Below is a small trained network, with its code and all its weights. Each question gives an input and a class and asks what happens when units are switched off, that is, made to give their printed mean instead of their output.

import numpy as np


def w(rows, s, z=0):
    codes = np.array(rows[::2]) - 128.0
    scale = np.full(codes.shape[1], s)
    scale[-1] = z or s
    return codes * scale


def f(y):
    return np.maximum(y, 0)


def log_softmax(a):
    a = a - a.max(-1, keepdims=True)
    return a - np.log(np.exp(a).sum(-1, keepdims=True))


def net(x, mask):
    res = np.array(x, float).reshape(1, 8) / 4 @ E
    y = f(res @ A[0][:, :-1].T + A[0][:, -1])
    res = res + np.where(mask, y, B[0][:, -1]) @ B[0][:, :-1]
    return log_softmax(res[-1] @ U[:, :-1].T + U[:, -1])


A, B = {}, {}
E = w([
[10,14,76,123,122,142,131,119,124],'x0',
[130,125,126,125,125,126,128,125,129],'x1',
[107,149,101,150,151,106,236,49,12],'x2',
[170,112,54,219,91,94,169,235,151],'x3',
[194,52,165,90,157,177,159,188,81],'x4',
[78,193,96,18,71,168,171,220,127],'x5',
[130,118,163,158,2,109,93,167,37],'x6',
[135,122,127,126,117,119,135,121,138],'x7',
],0.0089)
A[0] = w([
[50,188,100,123,95,69,90,118,186,85],'neuron 1',
[98,144,176,25,168,159,48,73,112,180],'neuron 2',
[196,14,160,59,172,203,148,196,86,159],'neuron 3',
[155,177,169,91,132,113,63,88,107,222],'neuron 4',
[128,146,77,179,191,139,183,175,171,156],'neuron 5',
[83,164,135,98,83,132,120,159,114,181],'neuron 6',
[128,104,174,82,100,168,36,150,179,132],'neuron 7',
[137,112,105,164,66,88,113,167,74,162],'neuron 8',
[111,105,166,148,196,140,103,174,94,130],'neuron 9',
[89,208,79,49,130,135,196,185,138,37],'neuron 10',
[90,184,117,172,115,144,181,101,121,112],'neuron 11',
[151,130,125,97,109,149,69,165,176,35],'neuron 12',
[115,109,182,158,30,116,76,121,68,66],'neuron 13',
[179,75,145,254,171,76,57,64,124,47],'neuron 14',
[132,164,75,63,96,110,128,190,133,144],'neuron 15',
[96,107,201,78,110,125,195,64,110,169],'neuron 16',
[116,121,193,144,41,136,98,129,66,125],'neuron 17',
[120,102,134,132,84,117,58,188,208,74],'neuron 18',
[188,199,126,132,121,107,119,113,153,20],'neuron 19',
[103,66,97,131,67,108,158,88,188,167],'neuron 20',
[139,178,87,136,126,163,114,113,81,121],'neuron 21',
[170,164,161,160,121,97,159,173,136,249],'neuron 22',
[248,192,141,121,88,109,106,100,103,31],'neuron 23',
[165,203,155,136,153,106,137,141,151,3],'neuron 24',
[49,66,73,128,150,132,103,130,114,12],'neuron 25',
[136,154,71,111,135,125,203,99,12,72],'neuron 26',
[135,146,95,80,71,198,136,147,123,28],'neuron 27',
[161,117,98,80,193,158,173,73,199,39],'neuron 28',
[131,127,144,94,141,144,81,157,153,117],'neuron 29',
[54,53,136,135,77,116,108,109,138,115],'neuron 30',
[28,209,87,185,106,83,50,97,177,112],'neuron 31',
[59,58,102,147,126,154,112,139,125,11],'neuron 32',
],0.0097,0.0059)
B[0] = w([
[187,166,124,139,72,147,168,89,127,198],'neuron 1',
[94,122,68,180,103,134,48,158,90,247],'neuron 2',
[141,208,63,122,14,104,230,48,104,254],'neuron 3',
[118,92,56,166,128,152,163,171,106,218],'neuron 4',
[74,136,70,161,167,81,21,111,161,210],'neuron 5',
[203,78,124,108,171,144,103,101,124,198],'neuron 6',
[104,84,177,201,147,118,161,115,149,226],'neuron 7',
[92,125,66,134,155,98,65,126,197,207],'neuron 8',
[150,137,126,96,72,163,150,106,140,162],'neuron 9',
[194,46,181,67,108,121,70,114,114,213],'neuron 10',
[128,102,178,164,109,132,141,109,124,169],'neuron 11',
[117,116,204,167,142,76,156,139,143,180],'neuron 12',
[116,150,115,66,175,114,114,86,203,191],'neuron 13',
[230,79,184,53,87,126,75,114,59,242],'neuron 14',
[173,71,115,115,126,141,89,120,84,213],'neuron 15',
[121,102,87,201,122,108,106,154,115,195],'neuron 16',
[129,191,89,89,208,106,98,77,230,195],'neuron 17',
[111,111,189,185,159,90,150,124,115,216],'neuron 18',
[83,146,151,97,172,216,163,190,70,169],'neuron 19',
[134,139,96,127,135,208,130,190,79,190],'neuron 20',
[133,111,141,131,145,154,155,134,143,155],'neuron 21',
[113,126,56,177,142,174,150,159,95,220],'neuron 22',
[93,169,143,80,201,159,162,201,109,195],'neuron 23',
[89,217,152,84,134,174,127,193,95,163],'neuron 24',
[114,164,157,47,215,140,164,208,71,177],'neuron 25',
[89,96,254,220,137,97,143,135,183,201],'neuron 26',
[158,86,160,89,117,109,105,102,102,170],'neuron 27',
[88,157,129,55,171,75,100,111,211,197],'neuron 28',
[112,119,148,178,142,95,140,122,144,180],'neuron 29',
[113,132,127,125,193,185,174,178,101,189],'neuron 30',
[152,178,112,121,5,137,204,74,134,227],'neuron 31',
[112,168,179,72,165,177,171,202,80,172],'neuron 32',
],0.0079,0.012)
U = w([
[79,166,163,71,175,196,209,211,79,69],'0',
[190,62,193,61,101,128,82,100,86,74],'1',
[122,169,107,127,43,122,242,81,135,123],'2',
[66,93,254,222,137,75,186,128,151,74],'3',
[70,159,98,56,177,90,103,89,227,101],'4',
[113,103,95,162,128,160,151,126,122,254],'5',
[72,96,40,198,101,124,77,175,84,101],'6',
[110,103,113,152,130,155,157,125,124,238],'7',
],0.0089,0.011)

Each question gives the input, the list of numbers given to net, and the class t.
The units are the neurons (one row each of A and B). Each row of codes is followed by its name. A weight is (code - 128) times the scale printed after its matrix; where a second scale follows, it is the last column's (A, B and U).
mask holds one flag per neuron, in row order. A switched-off neuron (its flag False) gives its mean, the last column of its row in B, instead of its output. The means were averaged over made-up inputs and are rounded, as every weight is.
A unit's drop is (log p(t) with every unit on - log p(t) with that unit switched off) / (log p(t) with every unit on - log p(t) with every unit switched off).
The circuit of an input: a set's keep is (log p(t) with only the set's units on - log p(t) with every unit switched off) / (log p(t) with every unit on - log p(t) with every unit switched off). Starting from the 12 units with the biggest drops (on a tie, the unit counted first), units are removed one at a time, each time the one whose removal leaves the highest keep (on an exact tie, the one counted first), for as long as the keep stays at least 0.8.
circuit, biggest first: the units of the circuit, biggest drop first
unit that matters most: the unit with the biggest drop
k most important neurons: the k neurons with the biggest drops, biggest first
drop when u is switched off: that unit's drop, to one decimal
input [5,0,0,-2,-7,8,5,-7], class 1: circuit, biggest first => (neuron 10; neuron 6)
input [1,1,-6,8,-8,-6,5,1], class 2: unit that matters most => neuron 31
input [-2,3,7,-8,-3,-6,-7,7], class 6: circuit, biggest first => (neuron 2; neuron 16)
input [-7,5,6,-3,4,5,8,7], class 4: circuit, biggest first => (neuron 17; neuron 13)
input [-7,-6,-1,2,-6,6,-1,-2], class 0: 3 most important neurons => (neuron 19; neuron 24; neuron 3)
input [8,0,-7,7,3,0,-1,5], class 0: circuit, biggest first => (neuron 32; neuron 25)
input [2,3,-8,4,0,7,-7,6], class 3: circuit, biggest first => (neuron 18; neuron 12)
input [-8,-4,-7,-2,-6,5,4,-2], class 0: 2 most important neurons => (neuron 23; neuron 19)
input [6,5,-5,-8,2,2,3,-2], class 6: 3 most important neurons => (neuron 2; neuron 16; neuron 23)
input [2,7,-2,7,-8,-8,-8,0], class 1: 2 most important neurons => (neuron 14; neuron 3)
input [-4,2,0,3,7,1,8,8], class 4: 4 most important neurons => (neuron 17; neuron 8; neuron 13; neuron 31)
input [-5,5,7,-7,-5,1,5,7], class 3: 2 most important neurons => (neuron 26; neuron 3)
input [-1,6,-7,2,-6,3,7,-2], class 3: 4 most important neurons => (neuron 18; neuron 3; neuron 7; neuron 12)
input [-8,-5,8,-3,-6,5,-7,3], class 0: 2 most important neurons => (neuron 24; neuron 19)
input [-6,-3,5,6,3,6,-8,7], class 4: unit that matters most => neuron 5
input [-6,-5,-4,5,5,0,7,-5], class 4: 3 most important neurons => (neuron 17; neuron 8; neuron 13)
input [6,4,6,-6,-3,-2,-2,-1], class 0: 3 most important neurons => (neuron 25; neuron 30; neuron 5)
input [5,-6,-4,5,-4,6,-5,1], class 1: 2 most important neurons => (neuron 10; neuron 15)
input [-6,0,-8,1,-2,-7,7,8], class 3: drop when neuron 12 is switched off => 0.4
input [4,-4,8,1,-6,5,2,0], class 3: drop when neuron 4 is switched off => 0.0
input [-5,-5,-1,-3,2,-1,4,0], class 0: unit that matters most => neuron 23
input [-5,2,6,-8,4,-1,-4,5], class 6: drop when neuron 16 is switched off => 0.3
